Each row is followed by its class. Each block has new classes.
[-10.7  22.1  38.1  -1.0   3.6  13.6   8.6  -3.2 -17.1 -53.0  -2.0   6.9
   4.8   4.7  -5.2  10.5   8.5  -7.0  -3.1  23.0   1.3   5.7  -9.0  -1.5
   5.4   3.5  -1.5   3.1  -7.6  -6.0 -24.3   5.0   3.6  -1.4 -11.0 -36.1
   2.2]  j343
[ -3.8  24.8  24.0  -4.6   8.4   8.4   7.6  -5.0  -4.3 -14.4  -1.6   7.5
  64.9  -8.4  -1.7   9.6  19.2   6.8 -12.1   4.6  -3.7  -5.5  13.5  -9.0
   4.2  -9.8 -11.0  -2.0  12.3  -6.9 -11.3   1.4   0.4  -4.1  -5.9   8.4
   0.5]  j546
[ -2.8   3.8  14.0   7.3   2.8  19.8  14.6   3.2   4.6   9.5   4.2   4.0
  -1.2 -15.3  -6.8   0.0 -10.5  -3.4  -4.4  11.0   5.3   6.7 -10.2 -12.1
  -1.9 -21.5  10.3  -0.4   4.0  -9.4   4.7  -0.2   5.2  -7.6  20.0  27.6
  -2.1]  j546
[ -7.4  33.5  34.2  14.6   0.8  32.5   8.3  -5.1 -46.4 -76.2  18.6  13.5
   0.9 -25.3 -10.0  -6.2  -7.1 -18.7  40.3  19.2   4.1  25.2 -15.2   4.0
   3.2 -20.1  25.1  -0.1 -12.2 -14.4  -2.7  12.8   9.9 -28.0   8.6  34.3
  -9.8]  j546
[ -2.0  22.5  28.2  12.4  -1.1  24.7  13.6   3.1  -5.8 -49.2  -7.2   8.9
  -4.5  -8.0  -5.9   3.7   4.6  -8.6  10.7  17.6   7.2  26.3 -19.0  -2.9
   6.6  -1.8   5.0   4.4 -20.3  -8.3 -14.7   7.3   1.4 -13.3   2.8  16.2
  -0.1]  j343
[ -0.5  23.2  32.8  -5.5  -8.1  76.2   7.5  -7.7  -6.2 -44.5  -9.4  11.9
   2.8 -27.0  -1.1  -8.0   0.3   1.0  -0.7   8.7  -1.2  -2.5  -7.5   4.8
  -4.5  -3.3   7.0   3.2  -0.8  -2.9  -3.2   0.4   1.0  -1.2  -0.5  10.6
   2.2]  j546
[ -7.9  16.4  39.6   1.4  -6.7  19.2   5.3  -7.2 -10.9 -29.9  -5.5  23.6
   7.2 -28.8   1.9  -0.1  -8.9   3.5  -3.9   4.9   4.9  -3.1 -25.0   4.7
   0.2 -18.6   2.2  -3.3   5.2 -12.1  -4.8   7.9   3.3  -9.9  -6.8   5.9
  -3.2]  j546
[  2.0  -6.1  -6.5   2.4  15.3   1.1  29.3  12.5   4.4 -76.2  -3.9   0.6
   4.4  18.8  -9.1  15.6  -2.3  -5.6  18.5  17.8   3.2 -15.1  -3.5  -6.7
   4.3  -9.7   7.8 -10.4  -5.8   5.8 -10.7   0.6   4.6   2.9   7.7  21.3
  -7.8]  J977
[  4.0  19.2  24.4  -6.6  -1.3   6.9  13.7  -1.7  16.1 -31.3 -14.4  13.2
   8.3 -20.8   0.0   4.5  -0.2  13.3  -8.0 -10.4  -1.0  -4.1  -8.8   0.7
   3.4 -14.7   1.9  -4.8  12.5  -2.0  -3.1   4.2   2.1  -2.6   0.2   3.2
   0.5]  j546
[ -0.2   9.6  19.5  -4.8  -3.9   9.7   2.1   7.2  -1.1 -28.0 -16.1  17.0
   3.0   8.7  -7.1   4.9  -6.0 -13.5   0.4  16.4  11.8  16.3 -16.9   0.1
   6.5  10.0  -3.5  -7.0  -8.0  -9.9  -7.2  11.5  -1.5  -6.1   0.5   5.2
  -0.4]  j343
[ -2.0 -11.3  -9.8  -3.7  21.0 -13.6  18.3   2.3  20.3 -70.9  -2.7  -3.9
   3.5  36.0   4.1  27.7  10.2  -4.2  -2.4   1.9  -4.0 -23.2   5.1  -4.4
  -2.0  -1.3  -9.9  -2.3   8.2  -2.7 -17.9   0.7  -2.2   2.7 -18.9  -1.6
  -3.8]  J977
[ -4.5  20.3  25.8  -2.7   0.4  13.6  -3.4  -3.3   1.1 -16.1 -20.5   9.5
  -2.0 -18.8 -17.7   2.2  -7.5  -3.8  -8.7  -3.2   6.5   5.4 -10.3  11.9
  -1.4  -7.6   5.3  -0.8   6.4  -2.8  -4.3   4.0   6.8  -9.4  -2.8   0.4
  -5.5]  j546
[ -3.0   8.9   6.0  -6.1  -7.5  -3.4  -1.4   5.2   6.0  20.7  -1.4   7.8
  -1.9 -11.9  -1.2  -5.4   2.1  -1.7  -2.9  -4.3   2.6  12.9  -2.4  -3.3
  -2.6  14.1   1.8   2.8  -4.3 -13.2  -9.5  -5.1   1.4  -4.7   0.9 -12.1
  -1.1]  j635
[  1.2  27.4  26.5  -8.9  -6.7   0.4   6.1  12.6  -1.8 -63.4  -9.6   9.7
  -1.0  -0.2   8.5  15.3   1.1   3.7   9.6   1.9  -2.8  -5.2  -4.2   2.6
   4.3   5.3   4.7  -6.4 -10.1  -5.6 -15.9  -5.0   2.6  -0.8  -8.4   2.1
  -0.6]  J977
[ -1.0   2.8   3.4 -11.6 -12.1  -0.9  -1.8   5.2   1.3   4.9  -4.0   8.4
  -5.8 -11.0   1.8   0.7 -26.8  -4.5   1.3  -2.7 -11.4  24.0  -5.2   4.5
   3.8  18.9  -3.5   5.8  -6.0  -4.4  -7.1   1.1  -0.3   4.8   9.0   7.6
  -2.6]  j635
[  1.8  28.1  38.6   3.2  -9.3  11.0  17.9   2.6  -9.9 -76.2 -21.6  32.3
   3.1   7.6  -7.4  15.5   6.8  -9.7  10.4  10.7   0.9  25.2 -12.4   2.3
  -1.0   9.1  -1.5  -6.2 -21.0  -5.8 -27.5  10.2  -5.4  -5.5 -18.0   5.6
  -6.3]  j343
[ -3.9   8.4  43.8  -2.2   9.7  22.1  13.9  -2.0  16.2 -21.7 -10.1  12.3
  -0.9 -11.9 -16.6   1.0  -2.0  -3.5 -10.6  21.0   0.9  25.2  -3.7  -1.0
  -0.1  -9.5   8.5  -8.8  -0.6  -6.3  -7.0   7.1   4.2  -3.0   7.6  12.6
   0.4]  j343
[ -5.3   6.0  -1.7 -14.9  18.4  -3.0  26.0   7.8   0.3 -76.2   5.0   3.7
  11.2  31.5 -10.5  15.8   1.6  -0.8  18.6   4.9  -1.7 -13.8  -0.1  -2.7
   6.6  -2.8  -1.5  -0.7   1.9  -4.0 -12.1  14.5   4.8   7.8 -22.4   7.2
   4.3]  J977
[ -2.2  10.9   0.6   7.7  -2.6   8.7   9.4   4.1  -2.2 -26.3  20.1  13.2
   0.0 -15.4  -3.0  -3.7  -3.1 -16.5   5.5  15.7   0.5  30.0 -13.3  -3.4
  -7.7   1.8  14.8  -2.7  -4.9  -6.4  -2.0   6.5   9.8  -9.8   8.6  25.7
  -0.5]  j343
[ -1.4  22.2  26.9  -4.1 -19.7   6.3   7.8   2.6   1.9 -26.7  -7.7   9.2
   0.4 -27.9  -6.9   9.6  -2.2  18.8  -6.9  -0.6  -4.3  -6.3  -6.3   0.3
  -3.2  -1.1   2.4  -1.1   1.5   1.2  -9.9   1.1  -3.4  -7.0   1.1   5.9
   1.1]  j546
[ -4.4  15.3  24.8  10.4 -13.7 -10.2  20.1  -2.6  10.2  -8.7  -4.5   8.0
  -5.3  -1.2   0.3   3.3   2.1  16.2  -3.4  -2.2  -4.3   5.2  -6.6   2.1
   0.5   2.5   6.2  16.2 -10.7   3.2  -5.2  -0.9  -0.4  -7.9  -5.0   4.0
   0.8]  J477
[  1.7   8.2  23.8  11.9  13.3   0.4   9.7 -14.5  10.4  29.6 -10.7   4.8
  -1.9  11.7   1.1  -9.5  -8.6   9.0  -6.3   3.7  -6.9  12.5   3.7   4.7
   0.9 -20.2   6.9  -1.0  -1.6   0.1   5.3   0.3   5.7 -15.5   4.2   7.1
   8.6]  J477
[ -3.2   5.0  14.2  -5.9  -7.9   0.2  -8.1   6.8   9.2  16.3  -3.1   9.9
  -6.5  -9.5  -4.1  -6.6  -3.1 -15.0  -3.8   0.9   3.5  15.5  -5.6  -0.5
  -5.8  17.4   2.4   0.9  -1.0  -0.7  -2.4   3.2   3.2   4.1   5.1   7.8
   7.1]  j635
[ -5.6  25.6  37.3  -0.5  -8.0  13.4   4.3  -0.1  -1.1 -33.5   4.8   8.6
   0.5 -10.9  -1.4   0.7  -1.0  11.4  -0.7  11.0   5.8  -1.0  -4.8   2.1
  -3.9   2.3   1.7   3.0  -2.0  -7.5 -12.8  -2.6   3.5 -11.0  -6.1   2.0
  -2.5]  j546
[ -8.0  -0.5   4.8 -15.5  24.5  -4.8  20.0   1.7   3.9 -76.2  -1.9  11.2
   5.4  37.1  -7.2  15.3   6.5 -10.0  13.0  13.8  -5.6 -10.6   0.9  17.5
   1.8 -11.5   4.1 -10.3   0.4  -4.5  -9.9   5.3   1.3   1.0 -14.4  16.1
  -6.6]  J977
[ -2.1  10.3   4.0   4.1  -1.2  21.4   9.3   9.8 -18.8 -55.0  -2.0   7.6
  -0.5  -9.4  -2.1   0.8  -2.0 -18.3  29.0  12.1   7.0  24.8 -14.7  -1.6
   0.9   6.3  10.1  -5.0  -7.5  -7.1   1.0   5.5  -3.8  -9.3  -0.2  22.5
  -3.4]  j635
[ 12.5  23.3  27.8  -3.5  -2.1   2.0   7.6   1.8   5.8 -26.1 -20.3   4.2
   4.2 -17.5 -10.2  18.6   4.5   6.2 -11.6   6.9   1.2 -15.0  -2.7 -14.3
  -1.9  13.8 -10.7  -4.6  -7.7  -7.9 -29.8  11.4   1.0  -6.1 -19.4  -7.1
  -4.9]  j343
[ -7.7  27.3  32.8   2.8  -8.6  13.1   2.1  -6.9  -5.4 -19.2   2.4   9.8
   8.9 -22.5  -3.0  26.4   3.9   0.3  -0.3   5.1   0.8  -3.2  -7.4  -4.5
   2.4  -6.9   4.8   5.4   9.7  -3.1  -2.4   0.5  10.9  -8.9  -0.3  12.3
  13.1]  j546
[  2.5  12.6  14.7   8.7  -6.7  20.7  13.7   1.3  -1.3 -27.7  -5.1   3.4
  -9.4  -7.3  -0.4  11.2   0.3   2.1  -6.5   7.8 -14.0   9.2  -0.3   3.7
  -4.3   3.7  -0.6  -2.9  -9.6  -5.0 -15.5   1.4  -5.3  -3.9   0.0  13.8
  -6.0]  j343
[ -5.3  20.1  19.6   4.1  -7.5   0.6  13.5   0.5  -8.2 -22.6  -9.8   4.7
  -4.5   2.3  -9.2   4.7   2.8  16.1   4.5   2.8  -5.5   2.9  -2.7   1.3
   2.3 -10.1   4.3  -2.7 -13.2  -1.4 -22.3   3.8  -0.6  -5.9  -3.8   7.4
  11.9]  J477
[  2.7  16.9  25.3   4.9  -5.0   2.5  31.2  -4.8   8.2  21.8 -13.0   7.1
   1.8   4.4   1.7   2.3  -5.6  12.5 -11.6 -10.0  -4.7   5.9   0.0   5.8
   1.4  -6.5   4.7  -1.0  -3.2   0.3 -16.5   3.8   0.3  -7.4  -3.2   2.8
   3.0]  J477
[ -7.6  -5.9   6.2 -22.4  -4.3 -16.0 -15.6  -4.4   7.0  39.4   6.0  -0.8
   2.7   3.9  -8.1  -2.8   4.6 -10.9 -27.1 -12.2   1.0   2.4  -0.5   6.8
 -10.1  21.3  -8.8  -2.1  12.3   4.3  -4.9   0.0   8.0   4.6  -9.0  -9.9
   6.9]  j635
[ -5.6  32.8  35.1  -4.4 -16.9  15.9  11.7  -0.1  -3.9 -30.4  -5.7  12.7
   7.1 -34.7   6.6   6.1   3.8   9.7   1.7   5.2   0.2  -8.5  -7.0  -2.0
   1.2 -12.8  10.7   1.9   3.9  -2.2  -6.1   5.7   2.4 -13.6   6.4  18.3
   5.9]  j546
[  3.6  -2.6   1.7 -17.7  24.8  -2.5  24.9   5.0  14.1 -70.9  -9.6  19.7
  -4.9  30.1  -0.6  13.1  -1.1  -8.5  -5.9   9.7   4.1   0.6  -4.5   2.4
   3.9  -9.0  -1.7  -4.6   5.7   1.2 -19.0   0.1   6.2  11.1 -14.4   4.7
   5.3]  J977
[ -2.4  48.2  39.4  -8.1 -34.9  10.7  15.9  -2.3   4.7 -33.7 -23.9  16.2
   5.0 -18.9   1.3   7.8  -4.3  10.0 -12.4  10.6   1.6 -14.0  -5.8   2.1
   0.4  -6.8  14.2   0.4  -2.4   5.0 -27.8   3.6  -2.0  -9.6   3.8  -3.0
  -0.5]  j546
[ -3.5  17.1  20.0 -11.5  -0.5   7.4  15.9  -0.5  17.4 -25.4 -18.5   7.7
   2.7   3.2   1.3  17.2   7.4  14.4 -20.0   3.6  -0.8 -15.5   4.2  -4.8
  -7.3   5.8  -1.8  -0.2  -2.8  16.2 -21.7   0.3 -15.1   6.8 -10.9  -2.0
  -4.0]  j343
[ -0.5   3.7  19.0  -6.8 -15.0   3.9 -28.2   0.8   8.3  -7.3  -6.6   5.5
  -6.9  -3.6  -5.6  -2.9  -2.8 -20.2   4.1   6.6   8.8  20.3 -11.8  -3.2
  -1.6  16.0  -9.1  -2.3 -12.5  -7.6 -12.2  15.0   1.6   0.9   7.0  -6.9
  -7.8]  j635
[-10.7   3.7  29.6  -6.2  25.3  10.2  14.6  -8.5   7.1 -14.1   0.4   8.0
   3.5  10.8  -8.1   3.7   8.2   0.4 -13.3  14.0   5.3  -0.5  -4.5  -1.2
   7.3  -6.3   0.4   1.1   5.6  -2.7 -15.6   8.8   5.0  -5.6  -0.1   4.1
   5.2]  j343
[  5.1 -12.0   1.9  10.1 -16.3  11.6  28.0  21.2  13.0 -18.4 -11.6   6.5
  -3.2 -10.0  -5.9   9.3   1.2  -7.5   6.3   6.0   3.4  -0.2  -7.4  -5.0
  -1.3   9.4  -3.7  -9.4 -18.1  -8.0 -29.8   3.5   6.2  16.0   5.9  21.4
  -8.0]  j343

Each row is followed by its class. Each block has new classes.
[  3.6  -0.2  -6.8   9.0  -5.6   1.2   1.3   4.1   8.9  -9.0   1.3   6.9
  13.8   8.9 -15.0  -1.9  -7.1   0.3  -9.7  -4.2   8.4  -4.5  10.5 -14.4
 -57.7  -1.5  -6.4  -7.7  -1.1   6.3  -5.6   5.1 -27.5  26.5   1.7   1.9
   3.6]  [88]
[  7.4   0.1  -6.6   4.8   7.7  -6.0  -6.9   0.7   6.2  -9.5  -2.8   1.2
  16.8  -6.3 -23.4  -5.4   7.1 -20.0 -19.5  -1.0   9.4   3.3  -9.0  -8.7
  -6.2   7.7  -1.4   6.1   9.5  -1.0 -13.8  -9.3   2.3  31.8  11.6  21.8
   7.4]  [83]
[  3.6  -1.1  -8.2   4.1   5.7  -8.4  -4.0  -9.0   5.2  -7.0   0.3  -0.2
  13.2 -11.3 -15.2  -5.5   2.7 -18.9 -18.6  -1.4   7.8   4.7 -10.1 -10.5
   5.5   8.7  -1.5   9.1   5.9  -1.0 -14.0  -9.9  -2.3  30.0   6.5  16.8
   9.0]  [83]
[ -1.6  -5.5  -5.7   5.7   8.9  -7.1  -1.8  17.8   7.0  -6.2   3.5  -0.9
   7.8 -10.5 -31.1   3.0  -0.2 -10.9  -1.0  -3.4   4.8  10.6  -7.5 -16.4
  -4.7   4.0  -4.3   3.8   8.7   1.9 -16.0 -13.8   4.5   1.6  -5.9  25.1
   6.7]  [72]
[ -1.0   0.8 -13.5   3.7   5.4  -7.6   0.8  18.6   2.8   0.6   1.1   1.2
  10.4  -5.6 -43.2   1.8  -2.7  -0.9  -4.1  -3.9   6.2   8.9  -5.6 -24.6
 -21.7   6.5  -6.0   3.5   8.6  -1.6 -22.3 -10.6  -3.1  10.6 -20.6  19.0
   7.3]  [74]
[-17.5   8.8   3.5   3.3   7.7  -1.5  -2.8  -4.2  -1.9  -6.4   5.4  -6.5
  18.9  -9.5   2.4  -3.7   7.3  -5.0 -15.1   0.6   3.2  -2.6 -13.7  -5.6
   4.7   3.2   2.9  -5.5   8.5   8.1 -12.1 -15.5  18.0  17.2   7.0  -1.9
   2.9]  [70]
